Each row is followed by its tier, which names the range that a hidden value of the row falls in. A new part has a new value, new ranges and new names.
[ 210 -303 -285  215 -411  -72  715   83  -75   12 -170 -216 -451   56
   79  126  235 -112 -563  245 -243 -136  189  -25 -205 -108  -49 -126
  458  284  289 -151    5 -143  -43 -421  560   68    1 -217 -487 -377] -> ql
[  23  -57 -163  115  -37   -5   63 -162  142  -15 -123  -75  -45    1
  -48  -71   48  134  -40   47   74  -28   90  177 -120   -3 -185 -180
   65  104 -153   -9  -54   27   11 -110  199   21 -106  153   -2   31] -> ql
[  -4  -42 -205  164   33  132    8  -34  395   31    4  -26 -119   19
   28 -161  -33  254  135  -44  120   88   27  -37 -186 -200 -208   30
  -24   -2 -187   52  -85 -250  -21   39 -174  135   25  157  -15  197] -> Br
[   8   64  -79   -9  -79 -183 -146 -238  157  -50 -315 -121  -83  -55
 -140  -86   31  175  -15   40  174   40  115  155  -14   77  -79 -341
  -69   33 -140 -108  -57  149   37  -12  210   50 -186  216  104  -63] -> pc
[  68  107  -36  -34  -44   22 -110 -116   36   33 -226  -82  -81   47
   94  -72  137   53  -78  106  113  -55  108   80  -86   35  -54 -162
   -2   42  -95  -79  117  214  121  -24   95   14  -56   78  -95 -105] -> ql
[ -72   12  -72  202 -145  105   28  -91  458  -95  126  -64   61   25
  -62 -197  -55  194  103   63  132   87   55  101  102   16 -276   48
   50   62  -62  -54 -201 -185 -156  -84   68  -50    6  192   52  300] -> Br
[ -67  119  112 -147  144   73 -221   23   63  166  133  308  312  112
   17   15 -235   -3  177 -139  117   55  -31   70   50  260   54  162
  -70  -50  -88   24 -146   65   27    4  -16 -241   39   63  258  261] -> qs
[  19   69  -48   96  -19  106  -39  -67  264  -31  -97 -103  -98   38
   60 -159   89  124   28   69  116   11   96   36   -5  -56 -172  -25
   -3   36  -97  -36   42   41   -6   -6   17   44  -35  104 -101   37] -> qs
[ 115 -205  -93  344 -322   35  672  284  466 -194   -4 -229 -562  -54
  -27    9  131 -111 -321  147 -267   40  127 -197  217 -153 -199  226
  376  244  397 -155 -107 -285 -424 -302  466   81  -11 -317 -506 -277] -> jb
[ 114 -145 -445  -18  254  -61 -111 -165  -58  258 -394   51 -221  -28
   65   15   11  323   13 -191  139   -8   33   61 -754 -251    8 -339
 -132  -31 -473  172   60  -71  353  134 -277  358 -123  246  113  -33] -> ql
[-128  101   33  177   69  102 -140 -132  637 -187  107  -65    8  -51
 -187 -244  -78  179  364   12  154  122   -9   41  341  -98 -405   22
  -76   -4 -145   -5 -131  -68 -298   42  111  -96  -61  142   35  190] -> jb
[  44 -148 -240   -9 -137 -136  160 -218  -79  129  -51   15  -37   87
  -86   56    1   63  -40  105   28  -66   36   39 -177 -123 -106 -354
  154   59  -62  -37  -58  -82   86 -191  356 -136   45   50  -62 -122] -> pc
[  69 -195 -115  414 -326   92  651  152  522 -242   44 -312 -490  -12
  -50 -112  165  -40 -228  223 -192   17  160 -139  271 -238 -342  138
  365  233  322 -134  -75 -286 -413 -311  478   52   -1 -213 -525 -191] -> Br
[-140   29  113  -77  260   87 -109   47  313  103  376  377  250   78
 -173   34 -345  -66  470 -165   15  103 -169 -105  319   -2 -173  212
  -19  -80  -50   97 -212 -126 -264   -9  163 -405  124 -110  153  178] -> jb
[  15   23 -119   11 -150 -190  -75 -244  132  -33 -278 -130  -81  -35
 -130  -78   32  178  -55   69  159   30  117  146  -51   55  -81 -354
  -17   49 -106 -119  -84   80   47  -57  236   35 -147  215   82  -51] -> pc
[   8   43  -93   34  -16 -150 -118 -239  180  -74 -313 -132 -109  -78
 -151  -90   50  166    7   31  145   20  108  179  -11   32 -145 -331
  -58   59 -177  -67  -33  166    3  -16  235   67 -217  196   67  -88] -> pc
[  27 -168 -262  127 -100  -10  203 -188   35   65   10   -9   28   62
  -54   -7    5  115  -58   78   25  -69   52  173 -211  -55 -198 -211
  168  125 -137   19 -106 -105   41 -205  281  -72  -12  128  -13   63] -> ql
[   8   70  -57  101 -128  106  -36   26  384  -19    3  -43  -95   19
   69 -134   -2  152   22   37  111   93   42  -36  -22  -14 -125  101
    7   22  -22  -80  -96 -139  -70    2  -92   51   39   89  -36  156] -> jb
[-105  167   65  155  -32   89 -210  -83  609 -184    4  -89   38  -61
 -105 -254  -68  220  208   -2  207  151   55  114  254   98 -267   80
 -111   13 -115  -74 -177  -26 -212   56  -21    6 -106  229  137  290] -> jb
[ -32   73  -24 -181  111 -112 -258 -213  -61  146  -90  179  202   53
  -95   36 -130   61  153  -53  152   -7  -11  143  -57  136   -2 -248
  -83  -38 -204    2  -65  172  120   -4  166 -191  -52  135  226   30] -> pc
[   0   37  -93 -121    1   32 -152 -197 -122  199   38  158  249  148
   55    8  -50   61   74   48  144  -69   -3  138 -185   82  -46 -176
   18   -6 -181    6  -20   83  202  -74   88 -211   80  139  115  117] -> ql
[ 32   9 -34 -14  22  55  23 -21  43  89 -30  68   1  85  51  -3  -4  -5
  -8  20  32 -32  49  32 -45  34 -54  -6  62  42 -39 -11   3  60  29 -82
 140 -95  11  -8 -53 -15] -> qs
[ 239  -13  134 -357  327  -94  163  492 -358  346 -357  334 -457   68
  212  399  -47 -431 -256 -239 -284  -45   31 -398 -119   49  499  244
   60  -21  271    4  229  264   75   -5  155   23  -26 -605 -305 -664] -> ql
[  46   30 -116  -25  -85 -122  -79 -205   39   20 -265  -89  -87    1
  -46  -40   75  116  -65   78  124  -23   99  120 -110   23  -65 -316
   -1   47 -120  -86    6  137   99  -52  204   19 -110  142    5 -111] -> pc
[ -39   10 -104  173 -234   93   44 -103  421  -76  145  -76   27   34
  -27 -155  -11  174   65  129  112   61   19   59   58  -26 -270    4
   94   69  -31  -89 -175 -207 -137 -104   91  -85   73  145  -18  225] -> jb
[ 183 -124   13  103 -101   40  538  336   67   -2 -158  -86 -520   43
  128  121  164 -278 -367   86 -279  -62  155 -239  110  -84   40  211
  307  177  373 -106  120   18 -188 -241  414   42  -14 -436 -543 -471] -> qs
[  21   11  -97  -19  -89 -197  -46 -191  114   -6 -276  -92 -128  -27
 -137  -38   10  125  -26   33  118   36  103   68  -18   10  -54 -320
  -16   30  -70  -98  -58   77   20  -50  255   20 -137  133   40 -128] -> pc
[ 195 -117  -96  201 -342   42  547  171   88  -74 -206 -270 -495   48
  163   14  293 -137 -489  247 -184  -95  221 -100   -3  -72  -51   44
  348  232  325 -183  112   -4  -99 -296  401  109  -15 -247 -551 -378] -> qs
[-121   92  146 -117  371   66 -231   -8  192  100  159  331  266   55
 -136    4 -288  -34  400 -212   81   71  -80   32  235  118  -95  137
 -120  -77 -161  119 -122  100 -130   49  106 -293  -27   -3  238  168] -> qs
[-118  217  245 -112  231   70 -333   92  408    7  122  257  175   -1
  -97  -53 -269   -3  363 -187  121  164  -76  -43  350  197  -54  263
 -172  -91  -52   -2 -165   71 -217  121  -25 -213  -22  -11  227  198] -> jb
[ -18   24  -97  114 -174  115   11 -159  202    0   76  -64  105  104
   42 -154   39  144   14  146  140  -17   74  126  -30   18 -214  -65
   86   63  -80  -61  -68  -58   23 -119   94  -97   59  182  -17  202] -> qs
[ 195 -314 -330  328 -574   47  793   75    9  -13  -18 -282 -380  117
  159   30  272  -42 -596  341 -208 -137  214   -4 -234 -121 -131  -42
  529  309  318 -173  -39 -286  -36 -477  468   67  102 -136 -523 -191] -> qs
[  -7  -44  -16 -285  105 -185  -61  -59 -227  301   32  358  173  136
 -108  208 -258  -97  129 -118   17    6  -65  -69  -49   86  157 -157
   23  -70   -8    8 -123   15   94  -88  277 -322   84  -83  169  -90] -> pc

New part:
[-150  161   84  -46  -57  -17  146   16  -15   50  -29 -155   70  104
   18  -74  -88 -108  109  141  -33  -95  -84  -27  -24   56   34  168
   93  -41   39  -89   -4   57    8  -85  -31  -26   -4  -93   57   66] -> V
[ 320 -144 -182  197  342  201 -138 -281  -19 -305 -150  533   19   19
  -59  101  -67 -305 -244 -217   56  310  234 -181  287   60 -244  -45
  102  331   28   10   32 -140  231   31   89  290 -254   92 -418   95] -> G
[ -50  174 -119  -40 -195  114   77    4   97   74 -173  256 -180  193
  -74   42  217  129   60  212  -48  221 -134  145  -19  109   72 -151
   46   58   60 -242   62  -72  127    9 -103  -98  -36 -295  -80   67] -> V
[ 331 -280 -420  155  213  252 -254 -377   11 -491 -114  620  -50   90
   48  330  158 -154 -352 -186  -53  555  196  -62  278 -148 -175 -102
   91  435   95 -215   33 -161  460  260   58  198 -373  -35 -524  222] -> A
[ -96   28   48   50   39   17 -106  -91  -55 -149  189 -205  183   28
  117  -45 -233 -191 -100  -45   85  -21   29  -34   76 -124   61  225
  104   36 -106  -42  -97   -9  129    4   21  116  -57  100   40   94] -> B
[-131  -11   35    1  -41 -243  181  153   59  323 -227 -228  -18  103
   90  -12  -37  221  230   66   48  -66 -178 -120   60   13  -90   16
    9 -130  105   40   85   40 -189 -269  -42 -110  223 -136   10 -136] -> G
[-165  229  227   54 -295   28  -61  361  191  437 -403  -73 -152   90
 -184 -266 -166  299  162   88  147 -207   51  106  -47  242  -13 -223
 -103 -319  -81   96  -91 -274 -128 -254 -168 -168  536 -137  231 -312] -> U
[ 284  -71 -404  331  137   36  -57 -229   15  -15 -132  877 -215   75
  -39  113  141  147  -42  -85  167  558   27   55  119  333   -2 -344
  126  260 -345  -58  192 -155  213   21  187  159 -281 -144 -461    2] -> N
[-287  315  256  -36 -141  -59   93  156    9  228  113 -373  100   43
    9 -264 -251  -49  138  144  144 -256 -115   40  -44   76  155  174
   66 -190 -122   11  -83   10 -133 -225  -69  -12  185   10  326  -54] -> B
[ -60    1 -125   68  -14  -12   65 -160  -89 -227   77   47  109   83
  126   92  -54 -112   46   40  -57   53    1  -11    7  -13   64  182
  161  106  -63 -136  -11   75  247  113   78    9 -250  -57  -82  162] -> V
[ -40 -119  255   -2   32   78  -73   46  -32 -156 -347 -313  214  118
  -61  -67 -345 -284    5  -58 -198 -309  258 -188  -47  -14 -251  235
   16 -134  160   86 -142  -67  153   66  -38  -54  210   -1 -119    1] -> U
[ -78   83    2  104  138 -103   72  -68  -58   -3  168 -110  152  -54
  137  -75 -238 -152   12  -59  181  -70   -5 -131  166   -3   16  222
  125   46  -98   35  -18   51  -45 -193   78  160  -86  159  104   13] -> Y
[-107 -229  125    3  -11 -203  -18  145   34  132 -313 -465  122  110
  125   33 -217  108  109  -69  -59 -190   29 -205   42 -155 -219  139
  -35 -191  163  102  -36  -24  -55 -121  -48 -127  343  -50  -68 -129] -> U
[ -52  -89  -25   -7   92  -45  -67 -140  -54 -128  162 -214  152  107
  164   64  -95 -145 -101  -18   13  139  -97  -72   81 -203   16  196
  106   94  -19  -97    6   52  111   24   24  101  -96   -2 -143  149] -> B
[  78  -79  -74   70 -130  120 -136   26  104   46 -418  285 -155  218
 -128   48   66  144  -17   51 -102  217   78   75  -75  156  -93 -231
  -21  -33  -35 -102   34 -213  210  107  -51 -110  153 -283 -320  -29] -> N
[-123   60   98  -79  -18  -20  114   38    5   46 -142 -244   87  112
   25  -34  -96 -121   69  101  -88 -121  -42 -103    6  -20  -75  183
   49  -60  166  -76   -6   39  -12  -89  -58  -45   87  -86    4   45] -> V
[-193  171   78  -39 -113  -88   10  188  132  329  -26 -268  -44   35
   60 -122  -72  176   29   78  202  -40 -142    2  126  -60   41    7
  -32 -131   38  -42  -15  -84 -206 -309 -133  -16  292  -23  238 -129] -> Y
[ 270 -486 -404  241  292 -212 -139 -221   23  -72 -134  305  -45   62
  250  342   88  220 -122 -282  133  518  -21 -217  340 -193 -235 -136
   53  267   -6   24  169  -60  107  -49  130  151 -124  -17 -530  -19] -> U
[-130 -169   87  -45   57 -240  132   77  -14  110 -208 -475  159  102
  170   54 -164    6  147   -3  -91 -182  -69 -247   55 -155 -193  246
   24 -122  227   40   26  100  -99 -156  -16  -91  191  -47  -56  -39] -> A
[-341  398  365  -43 -215 -136  354  315    8  417 -213 -366   62   69
 -106 -346 -268   21  430  246   26 -524 -105  -19 -163  326   53  149
   50 -347  -17  110  -41   65 -249 -330  -72 -185  305 -108  387 -178] -> A
[  64 -226 -214  212   25 -188  -49  -34   22  105 -196  187  -61   99
  124  120  -20  272   76  -91   75  228  -14  -51   54   72  -69 -126
   45   -3 -182   22  105  -78   84  -38  107  -30   47 -126 -282  -94] -> N
[-194   87   61  -32  -57 -165   31   98   55  247   97 -348   37   63
  143  -67  -93  123   48   62  170    0 -204  -24   96 -122   76   98
   27  -88  -21  -37   12   12 -160 -243  -69    7  177  -24  144  -52] -> B
[-176   44  307   -6 -165  -28   59  201   -5  149 -401 -330  110  177
 -114 -188 -307  -60  220  115 -184 -377  115  -51 -250  218 -101  132
    3 -327  -20   78  -77  -52   35  -12  -34 -204  347 -171  -10  -96] -> N
[-199   17  141 -127    5 -186  103  115   48  248  -25 -525   96  110
  139  -42 -104   13   64   91   32  -85 -208 -141   74 -174  -51  206
   11 -121  172  -38   35   75 -217 -253  -97  -23  234  -56   65  -18] -> Y
[ 139 -161 -301  145   65  111 -228 -156   69 -218  -75  313  -50   21
  103  194   42   58 -232 -156   94  325  137  -24  266 -158  -86  -88
   27  215   31 -134  -26 -183  256   64    3  106 -105   29 -180   40] -> A
[-212  -71  239  -69 -161 -198  110  252   52  272 -389 -518   71  182
   29  -62 -176  151  261   95 -129 -297  -61 -120 -109  -16 -149  110
  -36 -306  162   76  -21    9 -107 -144 -103 -244  418 -188   16 -144] -> U
[-340  291  360 -136 -225   11   69  180   -6  156   29 -550  152  139
  -32 -266 -261 -127  141  217  -31 -336 -105   67 -180   29  136  237
   48 -256  -34  -44 -123   23  -44  -94 -119 -109  247  -90  276   11] -> B
[-349   98  407 -103 -247 -266  300  337  -11  379 -382 -664  129  205
  -20 -201 -273  102  477  224 -178 -538 -124  -98 -275  156  -67  213
   13 -442   93  129  -28  115 -181 -191  -82 -331  440 -244  152 -159] -> U
[ -53  290  -39   39 -138  198  -27  -42   52  -31   38  281  -88   88
  -97  -91   27  -50  -41  132   92  146  -15  170   23  148  157  -74
   90   81 -126 -172  -41 -117  163    1  -60   51 -101 -104   58   79] -> Y
[  84   37   -8  158   16  131   -5  -95  -40 -155 -215  344   13  104
 -120  -31 -121 -142   53  -19  -43   37  167   -8  -15  243  -66  -37
  115   71 -120   18  -29  -92  256   90   60   35 -117  -86 -209   34] -> U
[   8 -235 -133   56   93 -101  -10 -110  -36 -164 -106 -112  124   79
  188  182  -75  -35  -15  -85  -74   59   38 -170  123 -183 -145  170
   71   80  129  -57    8   34  150   36   46   -2  -61  -16 -190   69] -> A
[ -23  142  193 -192  -45  335 -125  -42   65 -121 -137  -92   23  237
 -181  -77   -7 -343 -209  161 -171  101    4   41  -43  -51  -54   67
   18   50  199 -216  -59 -113  164  104 -185   45   71 -174 -175  199] -> B
[ -29  103  -52  118 -153 -105  136  108   74  340 -301  283 -194  177
  -91  -63   74  303  259  144   54  140 -142   89 -100  349   35 -252
   46 -103 -189   -6  138  -74  -27 -132   12 -124  119 -307 -151 -128] -> N
[-155  320   10  -15 -253   83   50  156  141  254 -123  108 -171   92
  -91 -128   63  192   85  190  123   33 -104  165   14  151  127 -148
    1  -81  -26 -141  -15 -140  -32 -169 -141  -85  156 -167  205  -80] -> V
[-287  224   98    0 -160 -219   86  177   58  386  168 -352    3   45
  133 -166 -111  243  164  120  265  -62 -282   70   36  -19  200   43
   39 -168 -168   -5    8   16 -224 -313  -59  -33  214  -40  301 -123] -> B

New part:
[-269  -32 -194 -358  -61  -78  -27  -12 -157   48 -292 -326  -26  -88
   92  -21  -47  218  -75  -15   67 -310   69   80 -287    4 -236  -35
  295    4 -319  -96  -71   35  306  108 -356 -132   14  -69  -15  194] -> T
[  81  -51  354 -218  373  227 -179  -66 -171 -275 -348 -103 -134  252
  128  254  -52  449  236 -192  191 -235 -231  -81  -67  399 -137 -247
  134 -248   45  175 -215 -210   96  -21 -502 -253 -220  147   59   92] -> D
[ 180 -207 -338 -124  126 -176  119  319  -36   83 -203 -182   -4   20
   21 -100   99 -182  111   33 -321  499   49 -280   45  -29 -127  498
  108  277 -292  -81   30  355   61   54   82  116   28 -199   38  148] -> T
[ 415  141  113  345  205   20 -175 -269  179  -41  -34  -61   64  233
 -137   38  -95   11 -262 -204  364 -120  175   99  210   27  238   39
   98 -471  179  227   92 -133 -351 -185  429  -23  -24  192 -174 -151] -> M
[ 176  117 -183  208  278   37  -29 -122  -13   83 -228 -304    8    9
 -185 -291  194   85 -132 -211  252  -29 -175  -68   31   13    3  136
  521 -318 -226 -198  213   43 -113 -137   54 -180  -47 -161 -116 -188] -> H
[ 217  -32 -152  -65   72 -128  -93  -37  -28   37 -239 -209   37   96
   80   12  -93   29 -182  -30   77   46  288   54   50  -29   59  351
  108   -2 -120  116  -70  107  -71  -63  228  -68   55   32 -136  169] -> T
[ 402  -19 -246  383  281  -53   92   73  214   68  -51 -152   40   67
 -327 -210  204 -266  -12 -198    3  362 -102 -263  231  -55   -5  190
  295 -148 -101  -97  347  281 -273  -84  377  212  -42 -128   32 -285] -> J
[  96  -54  -14  -61   10 -103  -76  -31   72   73   42  -45  -11   54
   67  166 -170 -137  -79  -23  -57   42  337   85   82 -145   66  197
 -102 -106   62  140  -64    8  -78  -15  208  118   88   66  -84   90] -> D
[ 440  123  -70  265  281  -19 -183 -145    9   54 -203 -255   39  118
  -94 -151   38   16 -222 -228  248  123  119   37  198  -60  186  412
  355 -290  -68   76  124   -1 -317 -241  403 -194   13    9 -242  -50] -> H
[-126  -39   95 -312  118   79 -132  -68 -122 -161 -355 -263  -84   60
   62  186  -94  363   84 -165  182 -400  -49   45 -218  189 -278 -321
  267 -101 -125  101 -101  -60  212   79 -459 -132 -122  122   87  134] -> D
[ -46  -10  386   92  168  117   23  -82   94  110  534  430  -98  179
  135  211 -104 -212  132  105 -160  105   -3  -30  183   -4  356   92
 -539 -632  411  -32 -214 -452  -69  -54  -36   78   45  -64 -157 -160] -> M
[   7  -26   77  -41  -35  -67  -74  -73  133   42  142    9  -14   54
   11  233 -209 -138  -66  -49  -10 -108  307  119   43 -144   30  -43
 -139 -217  144  171  -27  -76  -55   28  137  191   67  131  -38   18] -> J
[ 487    1 -149  418  231  -71   55  -39  270   39    6  -21   80  191
 -238 -104   73 -254 -145 -112   93  278   72 -166  296   -2  171  218
   51 -234   60   42  215  183 -350 -114  540  214  -12  -15  -44 -234] -> M
[ 462   15   61  388  204  -31   -7  -70  268   30  181  165   59  255
 -125   26  -35 -273 -101  -56   23  289  109 -109  319   22  311  262
 -210 -385  235  122   71  -52 -340 -138  504  174    5   47 -124 -179] -> F
[  20  140 -134  301  198   64  110 -248  121  103  -14 -100   33   55
 -237 -274  183   51 -212  -91  347 -261 -229  -55    6   80   91 -181
  294 -539  -81 -293  193  -58  -80  -65    9  -44  -50 -172  -74 -370] -> M
[ 120 -151 -385 -132   11 -205  107  113   16   82 -265 -215   47   31
   37  -76    8  -84 -111   78  -90  168  209 -108   -6  -14  -79  335
   84  217 -269  -56  -17  346   59   65  153  107   59 -120    7  149] -> T
[ 262   89  114  191  109   19 -129 -215  168  -81  -51  -29   56  213
 -100   99 -126   56 -188 -142  284 -202  109   73   81  110  130  -93
   16 -412  139  199   32 -151 -170  -84  206   11  -54  191  -93  -79] -> F
[ 347  -72 -329  117  232 -124   36  164   10   91 -234 -262   29   34
 -114 -224  160 -153  -15 -108 -102  441    2 -224  135  -51  -26  510
  319   75 -270  -87  171  304 -126  -84  271   17    9 -176  -54    1] -> T
[ 188 -148 -169  125  -30 -158  176  116  307   61  173  150   60  121
 -107   73  -56 -382  -11   91 -227  280  151 -187  136  -14   61  129
 -311  -57   72   22   66  175  -63   86  304  424   33  -31   76  -76] -> F
[-152  -73 -317   35  -53 -111  251   -5  198  139   56  -54   34  -43
 -169 -109   75 -181  -91   67  -14 -113  -14 -118  -77  -41 -110 -185
   40 -124 -140 -252  147  207  112  150  -16  304   23 -176  115 -197] -> M
[  14  -69  201   34  118   14   20    1   98  126  385  270  -77  113
  104  195 -109 -269   99   72 -211  192  139  -32  183 -103  235  191
 -406 -368  276   12 -143 -212  -88  -26   92  160   78  -53 -104  -75] -> J
[ -43 -102 -261 -256  -42 -156    8   56  -54   51 -266 -259   10  -19
   79   11  -67   47  -89   25  -32  -56  208   10 -126  -29 -152  163
  149  135 -256   -6  -59  193  159   86  -51   15   44  -42   -2  205] -> T
[ -80  -93 -132 -350 -100 -155 -113   78  -85   29 -209 -266  -17  -46
  132  147 -186   40  -40  -35  -88  -76  321  110 -148 -120 -182  159
  120  133 -189  142  -91   83  168   81  -75    9   70   68  -28  302] -> T
[-184   46  -51 -251   35   20 -113 -154 -119  -31 -324 -328  -36  -23
   36   27  -64  325 -102 -128  258 -474   19  141 -245   69 -195 -211
  361 -173 -212  -19  -45  -68  200   40 -345 -190  -45   37  -23   99] -> H
[  90  -51   63 -334  146    1 -228   12 -235 -157 -469 -316  -43  132
  190  153 -131  369   16 -132  128 -151  101   48 -136  174 -158  115
  259   35 -179  230 -193  -37  134   -6 -253 -282  -76  142  -63  334] -> T
[-392   17 -212  -78  -84  -35  155  -70   86  163   85 -144  -25 -169
 -155 -105   60  -53  -58  -22   47 -346  -90   11 -224 -118 -201 -340
  218 -270 -179 -304  159   13  227  150 -290  155   24 -177   74 -193] -> J
[ 152 -159 -208  -28   49 -151  116   59  126   75  -43   -8   20   96
   31   61  -49 -193  -61   96 -115  183  240 -104  112  -22   38  231
 -164   61  -33    3  -48  246  -48   51  234  235   60  -62   23   37] -> D
[ -59   29   70  -59  -40    0  -98  -83  118  -65  -26 -118   -2   34
 -105  166 -148   46  -27 -162  112 -307   66   81 -126   11 -153 -319
  110 -266   16  144   73 -114   77   67 -123  108  -50  169   46   -9] -> F
[  41 -109 -328  -58    3 -152  131    4  102   75 -177 -173   38   19
  -50  -47    7  -79 -134   43   19  -26  166  -66  -18  -11  -91   63
   80   69 -185  -88   41  295   38   84  113  181   36  -88   57    4] -> D
[ -77  -68 -189 -240  -58 -122  -33  -24  -15   28 -242 -262    0  -24
   44   75 -115   78 -110  -30   52 -203  232   85 -139  -41 -169   -2
  162   53 -194   41  -38  134  136   84  -68   38   33   30   11  164] -> H
[-100   31 -208   60  -24  -56   97 -144  157   67  -56 -155   43   -9
 -179  -79   14   -3 -190  -50  210 -327   19   19 -106   -9  -99 -278
  193 -248 -117 -132  154   80   54   79  -16  147   -8  -42   44 -173] -> M
[ 286   -6 -243  109  153 -104   -5  -83   54   57 -247 -215   57  104
  -53 -119   29  -10 -219  -58  160   60  163  -28  107    8   77  288
  199  -72 -146   -7   54  195 -150  -85  303  -20   26  -48 -101   -6] -> H
[-250  -16  190 -257  -15   61 -130  -15    4  -89  -17 -132  -94  -25
  -24  276 -166  124  152 -191   18 -363   -3   85 -209   -5 -283 -436
  128 -233   13  138    3 -186  209  123 -415   73  -71  163  106   48] -> M
[  90  -30 -261 -133   43 -131  -32  -23  -78   44 -334 -295   42   44
   58  -86  -24  115 -194  -10  115  -60  183   25  -71   13  -50  252
  243   44 -262   -5  -39  162   51   -2   61 -106   32  -41  -93  165] -> T
